Look-ups in named tables: a row name and a column name give one cell, copied from the table.

fonaba =
	gil	dadad	dov	dasit	mavo	vabutak	dev
nizim	156	135	156	112	152	116	97
nupasu	166	142	165	109	159	117	88
dadivu	133	125	133	116	131	118	110
kedifu	168	141	167	109	161	116	88
femo	212	164	208	99	195	116	58
latipor	173	143	172	108	166	115	86
kidobup	252	181	248	92	232	112	35
tomo	235	171	233	96	220	112	48
vumerun	242	176	239	94	224	112	41
dum	187	154	183	104	173	118	72
lim	240	176	237	94	221	113	42
togeven	225	167	223	98	211	112	54

dadad of nupasu = 142
dasit of dadivu = 116
dasit of kidobup = 92
dov of kedifu = 167
mavo of vumerun = 224
dadad of vumerun = 176
gil of togeven = 225
vabutak of femo = 116
dadad of tomo = 171
dev of lim = 42
mavo of kedifu = 161
dasit of femo = 99
dov of lim = 237

konug:
	nifem	danida	lafekas	tun	mevuzo	fiti
nukene	-29.3	-6.8	-6.1	38.3	9.7	-42.5
zas	20.5	-19.5	67.1	-36.4	-61.9	16.4
pavazo	-45.5	5.8	-29.6	85.6	43.1	-51.5
madobi	-33.6	-39.6	53.0	1.4	18.3	0.8
doz	-21.0	1.5	4.2	8.2	24.0	-10.4

What is the mevuzo of nukene in konug?
9.7
What is the mevuzo of zas in konug?
-61.9
What is the nifem of pavazo in konug?
-45.5
What is the fiti of zas in konug?
16.4
What is the fiti of pavazo in konug?
-51.5
What is the danida of nukene in konug?
-6.8
What is the fiti of doz in konug?
-10.4

piguvo:
	zun	gorof	kam	ramobem	zigos	tuve	saburud	dopo	sen	tamorip
bimen	21.021	15.002	8.913	15.485	35.199	15.672	8.084	49.194	10.299	18.990
tesoni	9.135	27.065	8.913	25.594	8.763	18.899	8.084	9.313	8.987	13.043
nezez	9.135	13.962	9.538	33.872	8.403	53.735	8.084	78.324	8.987	26.614
rak	9.135	39.945	8.913	9.245	9.180	60.940	8.768	58.346	8.987	66.648
buput	68.953	13.475	8.913	14.505	17.454	10.537	8.084	9.313	8.987	10.779
vesim	9.135	15.836	9.573	8.666	8.403	18.112	16.929	14.946	11.425	31.658
ked	9.135	9.677	12.216	8.666	8.403	20.379	8.144	17.138	8.987	26.515
zis	14.021	17.102	34.800	8.666	19.915	10.537	8.084	9.313	35.057	10.779
mimisum	9.546	9.677	14.670	8.666	8.403	10.537	8.084	9.313	12.312	10.779
faset	9.135	9.677	8.913	11.377	8.403	19.917	8.084	11.736	8.987	23.435
livu	79.532	16.100	9.402	8.666	8.403	10.537	8.084	9.313	8.987	10.779
naragus	24.485	9.677	8.913	15.819	15.855	10.537	8.084	14.176	8.987	10.779

What is the gorof of zis in piguvo?
17.102
What is the kam of bimen in piguvo?
8.913
What is the kam of ked in piguvo?
12.216
What is the tamorip of buput in piguvo?
10.779
What is the kam of buput in piguvo?
8.913
What is the saburud of rak in piguvo?
8.768
What is the dopo of rak in piguvo?
58.346
What is the gorof of naragus in piguvo?
9.677

